Below are the code and all the weights of a small trained network. Each question names an input and a class and asks about switching units off, where a switched-off unit gives its printed mean instead of its output.

import numpy as np


def w(rows, s, z=0):
    codes = np.array(rows[::2]) - 128.0
    scale = np.full(codes.shape[1], s)
    scale[-1] = z or s
    return codes * scale


def f(y):
    return y / 2 * (1 + np.tanh(0.7978845608 * (y + 0.044715 * y**3)))


def log_softmax(a):
    a = a - a.max(-1, keepdims=True)
    return a - np.log(np.exp(a).sum(-1, keepdims=True))


def net(x, mask):
    res = np.array(x, float).reshape(1, 4) / 4 @ E
    y = f(res @ A[0][:, :-1].T + A[0][:, -1])
    res = res + np.where(mask, y, B[0][:, -1]) @ B[0][:, :-1]
    return log_softmax(res[-1] @ U[:, :-1].T + U[:, -1])


A, B = {}, {}
E = w([
[199,63,86,193,122,174],'x0',
[81,143,63,155,131,81],'x1',
[72,124,73,107,199,122],'x2',
[205,78,71,108,9,86],'x3',
],0.013)
A[0] = w([
[155,64,119,87,133,129,118],'N0',
[142,87,94,88,133,141,118],'N1',
[135,116,124,161,189,204,166],'N2',
[133,72,114,145,148,238,137],'N3',
[121,95,62,150,120,89,179],'N4',
[136,122,142,175,212,200,192],'N5',
[117,143,83,120,147,50,201],'N6',
[172,93,154,91,96,147,168],'N7',
[182,139,34,115,121,74,252],'N8',
[152,145,154,149,171,185,157],'N9',
[191,98,171,92,64,100,182],'N10',
[47,123,162,81,67,9,251],'N11',
[149,134,133,160,160,208,200],'N12',
[166,159,146,129,62,127,101],'N13',
[133,151,182,200,128,174,238],'N14',
[93,144,46,154,91,86,174],'N15',
],0.012,0.0042)
B[0] = w([
[168,103,64,112,157,161,157],'N0',
[124,135,87,135,164,127,149],'N1',
[138,116,129,174,154,201,202],'N2',
[110,81,120,104,171,222,194],'N3',
[218,74,135,236,199,54,190],'N4',
[103,101,145,176,83,201,229],'N5',
[75,156,143,149,225,91,194],'N6',
[188,143,123,21,74,144,194],'N7',
[190,88,125,114,149,85,225],'N8',
[126,80,179,180,121,161,188],'N9',
[254,185,113,100,88,109,235],'N10',
[87,160,163,101,170,64,255],'N11',
[143,73,122,147,106,171,192],'N12',
[168,216,145,107,111,131,189],'N13',
[140,105,205,118,26,177,201],'N14',
[115,95,102,198,164,52,203],'N15',
],0.0092,0.014)
U = w([
[122,77,106,191,145,17,90],'0',
[56,121,105,132,168,183,11],'1',
[99,63,170,169,101,226,240],'2',
[164,90,85,44,137,165,91],'3',
[9,126,179,15,142,102,156],'4',
[175,204,156,73,81,115,5],'5',
],0.013,0.0013)

Each question gives the input, the list of numbers given to net, and the class t.
The units are the neurons (one row each of A and B). Each row of codes is followed by its name. A weight is (code - 128) times the scale printed after its matrix; where a second scale follows, it is the last column's (A, B and U).
mask holds one flag per neuron, in row order. A switched-off neuron (its flag False) gives its mean, the last column of its row in B, instead of its output. The means were averaged over made-up inputs and are rounded, as every weight is.
A unit's drop is (log p(t) with every unit on - log p(t) with that unit switched off) / (log p(t) with every unit on - log p(t) with every unit switched off).
The circuit of an input: a set's keep is (log p(t) with only the set's units on - log p(t) with every unit switched off) / (log p(t) with every unit on - log p(t) with every unit switched off). Starting from the 12 units with the biggest drops (on a tie, the unit counted first), units are removed one at a time, each time the one whose removal leaves the highest keep (on an exact tie, the one counted first), for as long as the keep stays at least 0.8.
circuit, biggest first: the units of the circuit, biggest drop first
most important unit: the unit with the biggest drop
k most important neurons: the k neurons with the biggest drops, biggest first
drop when u is switched off: that unit's drop, to one decimal
input [-2,-1,2,7], class 0: 3 most important neurons -> [N4; N15; N14]
input [-3,0,1,7], class 0: 3 most important neurons -> [N15; N4; N14]
input [-8,1,0,5], class 4: most important unit -> N11
input [2,6,-8,7], class 5: 2 most important neurons -> [N10; N13]
input [2,0,0,5], class 5: 2 most important neurons -> [N10; N7]
input [-5,3,-3,7], class 0: 2 most important neurons -> [N15; N4]
input [-5,-2,5,4], class 4: 3 most important neurons -> [N11; N4; N10]
input [6,-6,0,2], class 3: 3 most important neurons -> [N7; N10; N0]
input [8,3,-7,3], class 3: 3 most important neurons -> [N3; N11; N0]
input [6,2,-2,1], class 3: 3 most important neurons -> [N5; N9; N8]
input [-2,8,-1,-6], class 4: drop when N4 is switched off -> 0.6
input [0,-1,5,0], class 1: drop when N10 is switched off -> 0.4
input [7,-3,-8,4], class 5: drop when N12 is switched off -> 0.0
input [-1,-1,-2,0], class 5: drop when N3 is switched off -> 0.1
input [-8,3,-1,5], class 0: circuit, biggest first -> [N15]
